Below is a small trained network, with its code and all its weights. Each question gives an input and a target symbol and asks what happens when units are switched off, that is, made to give their printed mean instead of their output.

import numpy as np


def w(rows, s, z=0):
    codes = np.array(rows[::2]) - 128.0
    scale = np.full(codes.shape[1], s)
    scale[-1] = z or s
    return codes * scale


def norm(h):
    return h / np.sqrt((h * h).mean(-1, keepdims=True) + 1e-5)


def f(y):
    return np.maximum(y, 0)


def softmax(a):
    e = np.exp(a - a.max(-1, keepdims=True))
    return e / e.sum(-1, keepdims=True)


def log_softmax(a):
    a = a - a.max(-1, keepdims=True)
    return a - np.log(np.exp(a).sum(-1, keepdims=True))


def net(x, mask):
    ids = ['ΞΠΦΨαβδεζημστ'.index(c) for c in x.split()]
    T = len(ids)
    res = E[ids] + P[:T]
    r = norm(res)
    for j in range(3):
        rows = slice(4 * j, 4 * j + 4)
        q, k, v = (r @ M[0][rows].T for M in (Q, K, V))
        z = softmax(np.where(np.tri(T) > 0, q @ k.T / 4**0.5, -1e9)) @ v
        o = O[0][rows]
        res = res + np.where(mask[j], z, o[:, -1]) @ o[:, :-1]
    y = f(norm(res) @ A[0][:, :-1].T + A[0][:, -1])
    res = res + np.where(mask[3:11], y, B[0][:, -1]) @ B[0][:, :-1]
    return log_softmax(norm(res)[-1] @ U[:, :-1].T + U[:, -1])


Q, K, V, O, A, B = {}, {}, {}, {}, {}, {}
E = w([
[207,236,202,122,181,95,115],'Ξ',
[188,220,193,121,152,97,124],'Π',
[109,252,147,133,75,54,182],'Φ',
[214,165,76,163,100,239,136],'Ψ',
[139,193,72,73,172,245,144],'α',
[90,203,48,117,186,164,39],'β',
[153,99,205,86,224,136,194],'δ',
[159,229,162,167,116,69,79],'ε',
[36,134,174,175,95,171,41],'ζ',
[194,186,3,135,179,138,128],'η',
[194,221,193,122,157,94,124],'μ',
[195,223,191,126,160,93,118],'σ',
[173,81,195,237,79,161,145],'τ',
],0.0043)
P = w([
[100,253,207,198,158,137,205],'0',
[157,178,178,51,53,80,122],'1',
[93,201,157,203,159,124,179],'2',
[152,152,161,58,61,89,119],'3',
[100,166,138,190,159,128,166],'4',
[145,133,148,61,68,96,119],'5',
[103,144,130,180,159,135,157],'6',
[139,118,134,70,75,101,115],'7',
[104,126,119,173,159,141,148],'8',
[133,103,122,76,84,110,116],'9',
[107,109,108,165,162,147,139],'10',
[133,84,113,72,87,118,113],'11',
[115,86,95,160,165,156,123],'12',
[136,66,89,63,81,119,97],'13',
],0.0049)
Q[0] = w([
[109,186,131,115,248,151,140],'H1',
[96,130,77,143,103,58,122],'H1',
[178,102,144,246,153,126,186],'H1',
[34,98,152,180,175,91,90],'H1',
[215,154,124,79,144,123,116],'H2',
[126,110,130,93,111,127,68],'H2',
[136,189,126,91,104,114,76],'H2',
[141,134,127,62,52,129,132],'H2',
[77,120,129,204,138,158,100],'H3',
[92,123,121,226,148,200,188],'H3',
[138,194,98,72,74,119,73],'H3',
[176,116,133,84,3,52,95],'H3',
],0.016)
K[0] = w([
[122,245,132,53,190,92,142],'H1',
[138,99,125,151,151,95,41],'H1',
[209,184,211,192,70,83,157],'H1',
[36,151,225,138,131,65,75],'H1',
[195,159,105,90,154,184,132],'H2',
[127,92,55,131,152,158,81],'H2',
[137,221,108,117,127,125,93],'H2',
[132,164,55,110,99,161,150],'H2',
[111,166,130,145,106,81,129],'H3',
[121,212,149,126,83,126,185],'H3',
[110,76,40,106,120,162,111],'H3',
[96,8,87,134,120,151,153],'H3',
],0.014)
V[0] = w([
[106,143,109,92,128,94,164],'H1',
[114,155,68,136,82,186,122],'H1',
[133,112,107,134,154,67,168],'H1',
[136,138,133,149,94,194,71],'H1',
[128,143,104,139,108,88,97],'H2',
[116,145,134,143,78,204,121],'H2',
[65,140,133,124,142,112,97],'H2',
[128,65,229,149,150,115,96],'H2',
[19,91,168,91,138,78,139],'H3',
[151,165,93,83,235,75,75],'H3',
[65,181,84,59,124,214,120],'H3',
[159,108,137,84,160,112,255],'H3',
],0.0092)
O[0] = w([
[95,141,125,161,104,163,144,138],'H1',
[136,97,123,200,162,99,113,187],'H1',
[67,88,102,138,93,176,151,62],'H1',
[177,155,152,117,173,65,109,181],'H1',
[143,114,106,134,143,100,154,145],'H2',
[101,133,67,122,86,137,171,197],'H2',
[165,105,97,147,145,152,142,110],'H2',
[91,203,134,178,172,122,143,2],'H2',
[102,105,216,87,123,62,169,6],'H3',
[43,131,98,253,116,103,164,128],'H3',
[31,217,141,70,161,113,109,194],'H3',
[149,80,21,72,186,122,152,123],'H3',
],0.0062,0.0041)
A[0] = w([
[149,120,160,211,249,141,120,106],'N1',
[126,181,159,178,233,238,154,106],'N2',
[128,74,119,96,177,100,197,88],'N3',
[73,166,125,134,134,118,125,119],'N4',
[93,120,145,71,164,85,98,2],'N5',
[176,134,152,116,138,135,175,111],'N6',
[148,48,140,78,128,107,166,89],'N7',
[158,151,119,141,211,181,188,109],'N8',
],0.014,0.0039)
B[0] = w([
[162,79,112,61,90,1,138,209],'N1',
[104,186,129,162,175,239,126,254],'N2',
[187,167,107,85,117,111,137,149],'N3',
[134,93,139,130,153,116,98,184],'N4',
[109,105,119,86,114,180,185,148],'N5',
[119,102,118,125,127,161,130,160],'N6',
[83,118,150,192,167,118,151,153],'N7',
[106,140,165,157,148,90,64,214],'N8',
],0.019,0.0098)
U = w([
[134,123,110,128,91,170,149,33],'Ξ',
[124,125,109,128,97,169,147,34],'Π',
[163,154,86,114,174,50,249,248],'Φ',
[229,176,68,56,115,91,59,155],'Ψ',
[54,65,72,13,167,174,137,78],'α',
[26,120,136,162,95,123,219,163],'β',
[159,173,148,194,31,112,133,11],'δ',
[203,12,158,149,163,173,144,182],'ε',
[78,116,164,151,176,28,41,63],'ζ',
[134,131,116,146,76,168,150,134],'η',
[119,147,255,48,69,141,147,156],'μ',
[87,196,145,178,198,229,113,225],'σ',
[72,73,2,180,62,132,95,106],'τ',
],0.01,0.0012)

Each question gives the input, a string of symbols that net reads in full, and the target symbol t.
The units are the heads (4 rows each of Q, K, V and O) and the neurons (one row each of A and B). Each row of codes is followed by its name. A weight is (code - 128) times the scale printed after its matrix; where a second scale follows, it is the last column's (O, A, B and U).
mask holds one flag per unit, heads first, then neurons. A switched-off unit (its flag False) gives its mean, the last column of its rows in O or B, instead of its output. The means were averaged over made-up inputs and are rounded, as every weight is.
A unit's drop is (log p(t) with every unit on - log p(t) with that unit switched off) / (log p(t) with every unit on - log p(t) with every unit switched off).
The circuit of an input: a set's keep is (log p(t) with only the set's units on - log p(t) with every unit switched off) / (log p(t) with every unit on - log p(t) with every unit switched off). Starting from all 11 units, units are removed one at a time, each time the one whose removal leaves the highest keep (on an exact tie, the one counted first), for as long as the keep stays at least 0.8.
circuit, biggest first: the units of the circuit, biggest drop first
most important unit: the unit with the biggest drop
k most important neurons: the k neurons with the biggest drops, biggest first
heads that matter: for each layer, one digit per head in row order, 1 if its drop is at least 0.15 and else 0, layers parted by /
drop when u is switched off: that unit's drop, to one decimal
input ζ Ψ ε δ ε Ξ τ Ξ, target ε: circuit, biggest first -> (H3 N2 N7 N1)
input ε Φ Φ Φ Φ σ δ σ Ψ Φ Ψ Φ, target Ψ: 2 most important neurons -> (N2 N8)
input ζ Φ β Ψ β α β ε ε τ δ ε ε, target Φ: circuit, biggest first -> (N1 N8)
input σ ε μ ε Ξ σ η ζ μ ε Φ Φ Φ Ξ, target μ: circuit, biggest first -> (H3 N2 N8 N1)
input Ξ α Φ Φ α ζ Ξ μ, target μ: 2 most important neurons -> (N2 N1)
input Ψ Ψ ε α, target α: most important unit -> H3
input Π τ τ, target ζ: circuit, biggest first -> (N1 N8 H2)
input ε ε Φ ε η Ξ Ψ η, target τ: circuit, biggest first -> (N2 H3 H2 N1)
input Φ Φ ζ Ξ α Φ ε Ξ β Φ Ψ β Φ, target Φ: circuit, biggest first -> (H3 N3 N7)
input Ψ ε σ Ψ Ψ Φ δ ε μ β ζ μ ζ, target ζ: 3 most important neurons -> (N1 N2 N8)
input Ξ Ψ Ξ η, target τ: circuit, biggest first -> (N2 H2 H3 N1)
input μ Ψ δ Φ ε σ, target Φ: 3 most important neurons -> (N2 N7 N3)
input β Φ β Ψ τ Φ ζ Ψ Π ε, target Ψ: 2 most important neurons -> (N2 N8)
input Ψ Φ μ α ε δ β ζ Π Ξ ζ ε α, target ζ: circuit, biggest first -> (N8)
input Φ η Ξ Ξ ε ε, target τ: heads that matter -> 001
input ζ ζ μ τ Ψ ε ε σ, target Ψ: heads that matter -> 001
input α Φ ε ε Φ, target ζ: heads that matter -> 111
input ε ε Ξ τ Φ α δ ε Ξ Φ β Ψ τ β, target ζ: 3 most important neurons -> (N2 N4 N1)
input Φ η α ε Φ τ η Φ ε Π, target τ: circuit, biggest first -> (H3 N2 N8)
input Ψ τ Ψ δ δ Ψ ε σ ε β α ε, target α: 3 most important neurons -> (N5 N8 N2)
input ε Ψ μ ζ Ψ, target ζ: circuit, biggest first -> (N8)
input Ξ ζ Π ε α Π Φ α ζ η Φ Φ, target τ: circuit, biggest first -> (N2 H3 N8 N1)
input Φ Ψ ε μ, target Ψ: circuit, biggest first -> (N2 H3)
input σ δ Φ τ ε Φ Π ε ε, target Ψ: heads that matter -> 011
input Π Ψ Φ τ, target ε: 2 most important neurons -> (N2 N7)
input ε Φ Π τ ε Φ Π η α Φ, target α: heads that matter -> 011
input Ξ Φ τ Φ η Ψ Φ ε Ξ Φ Ψ ζ Φ ε, target μ: circuit, biggest first -> (H3)
input ζ μ Φ ε σ α ζ, target ζ: 2 most important neurons -> (N1 N8)
input Ψ α α ζ, target μ: drop when H3 is switched off -> 0.3
